In the rows, 128 means zero.
Each row has a class, written as a number after it.
[187 130 115 114 176  90 178 134 160 105 120 148  89 124 131 117   4 168
 126 126 130 123 116 166 137 122 144 110 141 150 153 140 142 151 127 129
 146  90  93 153 105 131 122 148  89 138 108 127 110 156 183  76 124 115
 239 159 141  66 101 109 135 123 131  95  82 147  82 136 141 142 106 116
 141 124 177 137 139 106  76 172 105 114 123 124 136 167 108 102 157 149
 115 138 141 135 161 131 100 116 122 171] : 2
[120 114 129 129 135 118 153 131 132 122 126 128 122 129 125 128 110 152
 142 120 139 125 131 136 133 145 146 133 128 123 147 124 131 122 137 125
 128 150 131 140 109 135 146 132 116 126 114 126 124 137 132 114 120 131
  98 144 151 104 131 131 136 123 116 133 116 119 127 132 137 137 156 120
 131 113 136 140 117 122 118 142 133 130 122 129 127 126 144 122 131 141
 146 126 124 119 128 115 123 131 139 131] : 3
[126 116 159 112 113 133 107 148 198 122  58 125 150 126 116 130  97 134
 111 167  84 151 102 115 114 167 146 138 131 124  66  99 142 137 134 136
 115 140 146 131  81 158 138 120 136  68 130 133 169 143 140 154 141 135
 179 133 128 104 134 116 139 103 135 107 122  97 132 105 103 156 120  72
 125 113 148  81 122 109 123 118 137 120 120 110 120 105 126 135  95 140
 156 134 115 122 159 124  99 118  83 153] : 2
[110 109 123 111 141 137 145 131 116 131 110 114 171 120 127 124 159 153
 146  80 162 115 142 116 108 134 150 126 139 128 145 117 115 119 130 118
 131 164 147 136 151 122 120 125 169 117 132 119 114  95 100 166 123 119
  66 151 127 119 147 137 128 133 112 156 136 107 144 149 149 101 149 112
 121  96 156 116 128 118 149 129 135 138 121 145 135 129 184 110 143 162
 135 136 128 130  99 114 123 122 217 114] : 0
[109 127 140 136 150 128 113 142 130 137 103 131 130 123 126 113 119 123
 124  76 134 135 121 133 127 136 173 114 123 126 143  97 128 115 137 127
 128  94 110  98 141 133 101 167  94 146 138 118 133 122 167 123 136 137
  51 159 116 111 114 138 145 129 130 131 105 107 117 158 136 151 152 136
 125 112 110 119 102 126  98 113 128 116  91 132 120 140 195 132 132 106
 125 132 126 125 126 112 121 125 170 154] : 3
[119 120 134 121 138 123 144 132 127 128 126 124 131 121 127 125 111 150
 131 110 144 119 129 127 133 135 152 131 128 119 156 117 128 112 138 119
 132 109 127 120 103 124 129 134 109 134 123 118 127 135 138 126 125 143
  75 133 140 103 122 140 141 123 127 131 121 125 127 146 133 131 148 124
 130 118 125 131 124 125 127 135 122 138 119 143 127 135 154 121 134 127
 132 127 123 125 123 118 121 128 167 125] : 3
[107 149 146  48 157 163 160 138 176 123  39 127 207 132 119 135 123 159
 181 159  84 133 151 145 134 149 143 150 130 167  60 105 165 109 120 145
 169 101 162  90 136 129 138 104 134  88 154 149 158 181 112 115 144 101
 111 130  96 175 121 127 114 116 155  86 117 126 149 110  75 142  91  96
 122 136 169 122 119 122 151  71 150 112  97 107 119 129 100 146 116 161
 120 125 118 136 137 121  86 106 142 105] : 1
[117 124 149 105 135 139 141 140 172 110  50 115 169 135 129 145 127 132
 152 129 110 144 124 104 114 153 146 159 136 123  80 116 135 121 140 132
 122 156 165 145 132 147 123 127 149  53 129 146 156 143 128 156 140 123
 133 136 128 114 142 137 134  98 125 120 140  84 144 117 108 145 154  67
 122  91 147 122 123 107 142 133 146 136 119 116 134 110 150 130  98 189
 178 134 104 121 127 110  98 120 107 137] : 1
[153 129 138 127 131 117 129 141 149 120  91 129 130 125 120 120  89 166
 116  70 122 140 106 140 116 120 156 152 139 149 133 109 116 137 135 109
 131 118 119 132 129 128 113 132 121 136 141 136 128 123 158 138 130 109
 152 140 112  98 119 121 136 121 123 108 114 102 123 131 125 120 126 106
 117 101 184 144 125 119 105 165 125 122 114 136 137 131 174 122 137 134
 138 128 152 132 107 141 126 105 151 152] : 2
[ 80 114 121 106 170 154 161 124 151 110  87 118 207 121 142 134 117 130
 169 186 139 119 141 144 118 135 143 118 134 106  93 111 159 126 121 138
 152 118 171 119 134 118 130 137 131  45 119 127 132 154 116 131 127 117
 130 173 148 102 121 131 125 125 151 128 140 105 132 125 139 132 127  96
 151 121  71  92 140 107 186 118 113 139 124 123 127 138 140 123 116 148
 156 133  89 109 174 109  84 125 169 122] : 1
[116 126 126 123 141 127 146 136 136 128 122 120 137 123 129 136 132 137
 137 112 134 146 127 134 125 136 150 127 130 118 140 112 131 126 131 124
 138 114 130 121 130 130 123 144 118 138 129 128 125 134 141 136 124 128
  81 149 137 105 122 123 138 123 137 130 126 110 128 142 128 132 143 130
 133 119 108 117 121 121 129 129 126 127 115 125 125 133 162 134 122 120
 132 119 119 121 139 114 115 127 161 134] : 3
[127 119 128 126 154 116 147 128 126 128 126 130 122 129 130 125  99 148
 128 114 141 124 122 136 131 134 145 125 129 127 154 120 132 118 136 126
 133 125 123 127 115 132 119 135 112 129 114 113 112 134 137 110 132 124
 102 147 145 101 132 130 139 129 124 130 105 127 121 135 129 136 142 131
 134 113 141 121 114 114 113 128 125 132 121 151 125 148 141 117 142 134
 136 129 127 127 138 109 111 130 156 133] : 3
[149 142 145  94 137 143 123 140 149 126  76 127 145 142 117 118  95 147
 134 110 100 134 117 138 126 132 147 131 130 158 103 110 137 119 127 129
 138 107 124 110 141 133 126 117 122 130 162 140 138 135 138 136 143 113
 146 125 102 135 121 117 132 117 135 105 112 133 126 126  99 135 106 105
 115 134 173 133 109 122 111 116 144 114 105 123 127 133 132 138 135 149
 114 127 141 140 128 133 113 105 142 137] : 2
[ 75 129 123  84 166 187 159 127 124 132  92 128 218 126 133 121 133 136
 169 148 136 115 141 158 123 133 159 107 122 126 112  99 147 103 116 134
 161  91 142  93 157 117 128 135 108  93 136 127 128 144 118 138 116 119
  65 163 130 128 120 137 126 134 153 126 129 134 138 143 127 132 113 126
 150 136  81 107 119 120 172  88 122 136 104 123 128 147 149 133 136 118
 112 128 118 126 153 114  88 114 216 103] : 1
[160 138 143 141 138 104  95 130 143 128 134 142  78 130 123 109  80 120
  94 129  99 146 108 138 140 141 129 121 123 146 120 121 126 133 128 134
 126  84  94 111 102 135 132 147  81 174 131 119 143 123 169  88 139 117
 156 116 116 117 105 110 132 119 134 109  90 135 100 124 113 161 111 139
 131 142 139 131 121 136  75 122 128 105 124 114 116 138 105 145 140  91
 108 123 139 132 155 128 131 124  75 164] : 2
[130 117 118 119 151 110 162 133 124 126 129 129 102 126 131 128 106 152
 133 102 135 119 129 128 121 136 149 123 132 110 170 135 133 115 143 125
 137 119 114 138 118 130 130 141 112 132 100 114 111 131 141 124 124 128
  84 146 155  97 115 125 140 136 124 134 106 123 114 150 131 130 142 132
 131 112 133 131 113 113 105 136 127 138 122 131 126 142 150 110 145 139
 137 139 133 120 131 113 114 130 157 136] : 3
[134 124 142 124 124 123 122 119 104 142 159 134 124 146 126 123 131 145
 121 110 143 123 138 147 136 123 115 127 136 166 148 121 117 118 123 125
 130 137 120 117 127 125 126 110 137 173 139 127 122 123 114 108 123 130
  87 121 120 149 134 140 123 133 115 135 118 149 137 137 119 125 111 146
 124 136 179 151 127 143 119 116 142 130 121 137 114 128 121 131 146 121
 103 129 140 146  97 141 151 123 159 115] : 0
[149 131 131 140 135 108 121 127 143  97 114 140  91 133 120 132  72 109
 126 114 138 132 112 128 126 122 128 111 127 143 127 153 136 149 133 138
 113 128 102 151 119 131 123 139 128 125 113 125 129 123 159 105 141 133
 216 121 126 100 133 113 130 105 117 121 106 131 105 120 143 131 138 116
 133 119 147 126 129 114  88 144 136 124 130 130 136 149 116 134 135 147
 145 136 130 130 148 119 121 103  76 161] : 2
[135  80 106 149 173 114 133 122 154 115 161 136 166 128 132 133 169 118
 144 108 130 131 127 173 119 138  97 140 153 164 124 119 133 130 123 136
 128 169 133 127  96 127 128 138 159 128 123 101 111 129 126  62 116 123
  96 138 143 111 155 135 134 145 127 137 103  99 137 133 146 124 119 155
 143 102 160 128 124 108 116 144 143 131 123 123 132 133 150 122 128 155
 138 127 118 141 142 121 132 134 163 178] : 0
[122 126 129 121 139 120 148 146 116 136 123 127 110 133 122 118 134 131
 141  88 131 125 126 114 109 140 160 123 127 109 154 120 133 110 137 129
 133 115 113 128 129 129 133 147 106 135 126 117 118 120 147 138 123 132
  68 146 147 104 119 126 139 138 128 127 122 126 116 153 134 129 151 141
 130 111 121 122 112 112 102 125 130 118 118 133 126 135 166 112 145 127
 127 131 128 126 129 110 120 124 159 139] : 3
[125 142 132  91 164 149 164 151 134  87  27 122 184 130 139 129  57 155
 168  82 171 121 132 121 111 114 180 125 141 141 116 129 142 140 123 137
 141 126 146 150 173 112 100 127 126  74 131 140 133 123 150 154 141 100
 166 171 114  84 146 123 120 117 115 122 120 108 129 153 140  98 148  70
 132  87 163 125 137  93 122 144 112 107 108 149 146 154 179 129 140 192
 161 146 125 125 125 115  71 106 179 136] : 1
[146 120 112 139 115 127 150 116 140 116 126 124 141 125 139 133  93 148
 125 150 143 128 133 138 130 105 123 123 136 124 128 143 122 164 123 116
 130 146 147 162 130 121 120 107 157  99 117 135 122 142 121 143 128 127
 210 135 136 115 131 129 114 125 117 132 149 150 132 118 146 113 127 107
 136 122 132 133 157 125 158 171 116 145 150 145 140 129 117 114 126 142
 136 134 119 129 124 144 124 126 122 118] : 0
[118 137 122 112 141 129 147 136 120 127 122 125 112 133 120 128 134 130
 145 103 126 120 125 116 117 131 139 123 136 117 146 130 128 119 145 131
 139 113 112 128 133 123 132 142 119 125 126 128 114 113 139 134 130 124
 102 139 137 113 117 124 135 147 131 130 130 122 116 143 131 129 132 133
 127 115 122 125 114 118 109 122 130 119 119 120 129 142 149 119 145 136
 124 129 126 146 138 113 114 122 147 137] : 3
[150 120 151 106 109 125  93 146 203 134  82 133 131 133 112 124  93 125
  98 169  66 155 108 129 132 176 137 141 128 157  66  95 139 135 133 136
 119 132 135 115  88 158 140 110 129 121 142 127 170 148 130 119 149 141
 182 129 113 131 127 112 139 101 131  99 102 124 128  92  84 173  96  91
 121 128 198 100 118 120 102 108 154 111 120  94 116 108  96 149 104 126
 132 119 132 136 158 131 114 119  75 149] : 2
[105  94 109 120 147 146 132 120 147 127 136 130 194 124 132 125 186 108
 144 155 115 116 135 140 122 129 100 123 138 131 103 111 138 130 117 136
 146 154 144 141 128 127 137 120 174  86 143 125 109 113  96 143 114 130
 136 134 136 130 133 126 124 140 148 140 142 120 134 110 130 129  94 138
 136 130 127  94 145 116 164 114 131 131 136 123 136 124 126 124 128 136
 120 128 124 129 155 132 122 126 184 137] : 0
[178 120 146 129 134 101 142 140 203 108  78 133 117 136 122 140  58 142
 116 170  88 149  98 138 131 151 131 147 141 152  85 129 163 156 137 137
 124 139 142 152  90 151 128 117 128  83 116 141 162 159 158  89 138 123
 234 132 136 100 135 109 135 104 135  90 113  95 119  91 113 155 114  84
 123 113 181 119 130 104  96 167 134 117 126 110 131 114 101 132 108 168
 162 129 114 122 157 139 101 124  45 177] : 2
[132 103 110 129 177 163 139 105 182  88 126 130 252 124 139 140 191 109
 200 163 110 129 146 205 125 107  83 150 153 201  39 103 160 138 100 147
 155 156 177  96 125 110 115 132 163  88 140 138 137 164 100  13 126 107
 129 140 109 156 153 133 111 134 177 118 126  94 165 100 128 129  73 139
 147 117 131 114 143 117 169 110 139 128 104 120 127 136 116 156  94 160
 127 128  97 170 149 124 114 131 142 153] : 1
[119 128 126 117 150 123 157 135 116 122 129 127 119 126 126 129 124 141
 137 111 139 119 130 131 121 135 136 122 138 114 155 131 133 116 135 136
 140 111 122 128 131 124 129 143 110 126 120 117 116 122 141 133 124 123
  85 139 142 111 117 125 139 134 126 136 121 128 117 142 138 125 141 173
 132 119 118 124 115 119 117 129 132 125 119 132 130 137 149 114 143 127
 130 129 122 124 133 112 120 127 165 127] : 3
[118 131 126 108 148 136 164 135 120 116  88 120 157 128 144 129  84 144
 153  89 186 114 140 111 111 114 159 113 137 117 141 141 136 135 132 118
 139 134 141 155 172 111 111 118 133  93 120 133 122 115 138 163 129 113
 148 162 136  43 133 135 121 123 116 139 135 120 128 150 155  97 151  96
 131  97 124 125 140  94 140 152 110 143 126 156 137 151 171 115 143 174
 147 148 122 121 122 115 103 111 178 127] : 0
[149  96 123 143 150 101 159 130 169 129 135 139 156 121 116 127 128 179
 127 136 101 143 114 178 133 139 140 149 139 149 133  85 134 132 131 122
 135 102 139 109  95 144 127 120 105 138 134 133 108 159 142  81 110 125
  94 148 136 104 118 131 138 126 150 104 119  98 134 136 118 157 114 135
 130 117 142 143 114 126 123 170 119 113 108 123 126 106 162 113 117 111
 105 113 128 130 126 144 131 125 165 166] : 2
[119 134 129 120 163 128 148 134 118 127 113 125 115 129 127 132 131 137
 147  94 133 116 129 119 117 131 138 121 134 120 147 128 133 116 130 133
 129 114 114 131 138 123 128 151 113 126 121 126 123 123 141 122 128 147
  79 143 141 102 128 125 136 145 125 130 120 102 117 140 139 128 145 143
 135 113 113 123 115 119 112 121 132 123 121 129 133 148 155 116 141 140
 158 120 128 125 129 107 112 129 149 138] : 3
[103 128 117 109 151 150 162 126 121 115 108 122 182 123 132 130 137 154
 174 102 154 125 137 144 127 124 146 135 139 143 132 119 144 112 125 119
 151 131 151 120 150 111 121 133 132 115 132 132 125 137 103 113 125 115
  63 153 121 132 137 142 123 128 126 134 142 121 147 147 124 107 143 143
 133 111 136 140 127 132 149 126 125 138 115 142 134 138 159 115 128 160
 133 124 126 131 116 120 111 119 187 113] : 1
[ 97 123 123 109 169 166 134 113 155  84 106 125 205 125 144 133 151  94
 195 165 134 132 149 170 136 112  93 141 134 181  39 123 162 128 102 161
 152 145 167  94 125 131 126 137 142  92 135 132 155 169 121  32 141 120
 112 144 107 163 165 131 116 122 158 114 124 119 163 106 130 127 109 121
 146 136 113 125 132 117 149  83 145 137 107 115 126 145  86 164 104 175
 153 126  93 132 148 114  98 130  95 130] : 1
[124 157 133 107 143 131 152 131 114 132 119 124 110 117 108 125 131 141
 135 108 119 117 127 114 113 129 139 123 130 111 155 125 141 114 141 140
 142 102 115 132 141 125 132 137 109 127 122 129 116 129 145 155 129 123
  89 143 131 116 107 125 134 134 133 119 129 129 116 140 130 132 139 141
 133 125 106 126 118 122 112 122 125 119 117 134 133 140 148 113 146 120
 119 130 133 125 132 118 116 124 158 125] : 3
[124 123 126 115 140 116 152 130 125 133 131 124 105 132 121 128 122 148
 131 117 132 123 128 121 128 135 143 128 119 104 154 128 135 121 131 125
 132 120 122 163 116 131 135 138 121 125 119 123 110 122 140 132 126 128
  94 137 146 111 122 125 143 135 124 125 129 114 122 138 132 137 142 130
 131 116 121 129 114 120 122 132 124 130 125 128 127 134 146 114 137 130
 136 123 126 122 129 118 118 129 147 124] : 3
[125 124 125 106 141 126 156 132 133 130 119 122 107 132 123 125 112 138
 139 118 135 123 135 113 133 138 139 131 132 113 156 136 135 122 144 128
 139 125 120 147 126 152 132 139 130 114 112 125 114 148 134 133 129 124
 109 146 152 107 116 123 125 138 117 126 119 128 114 139 136 133 128 130
 131 114 134 120 122 111 112 123 129 132 126 147 128 142 133 108 146 144
 136 129 128 125 142 114 112 134 163 128] : 3
[124 127 126 116 136 126 183 131 118 131 137 123 130 128 129 131 121 174
 141 129 138 115 134 130 132 143 138 138 124 101 170 129 137 115 141 119
 134 126 121 136 108 129 137 127 118 117 107 130 113 138 121 133 122 128
  75 147 161 120 118 139 166 133 126 127 137 124 129 135 139 127 143 143
 126 110 112 141 124 119 144 150 124 136 131 130 128 132 138 104 133 142
 134 123 117 120 127 114 118 130 162 109] : 3
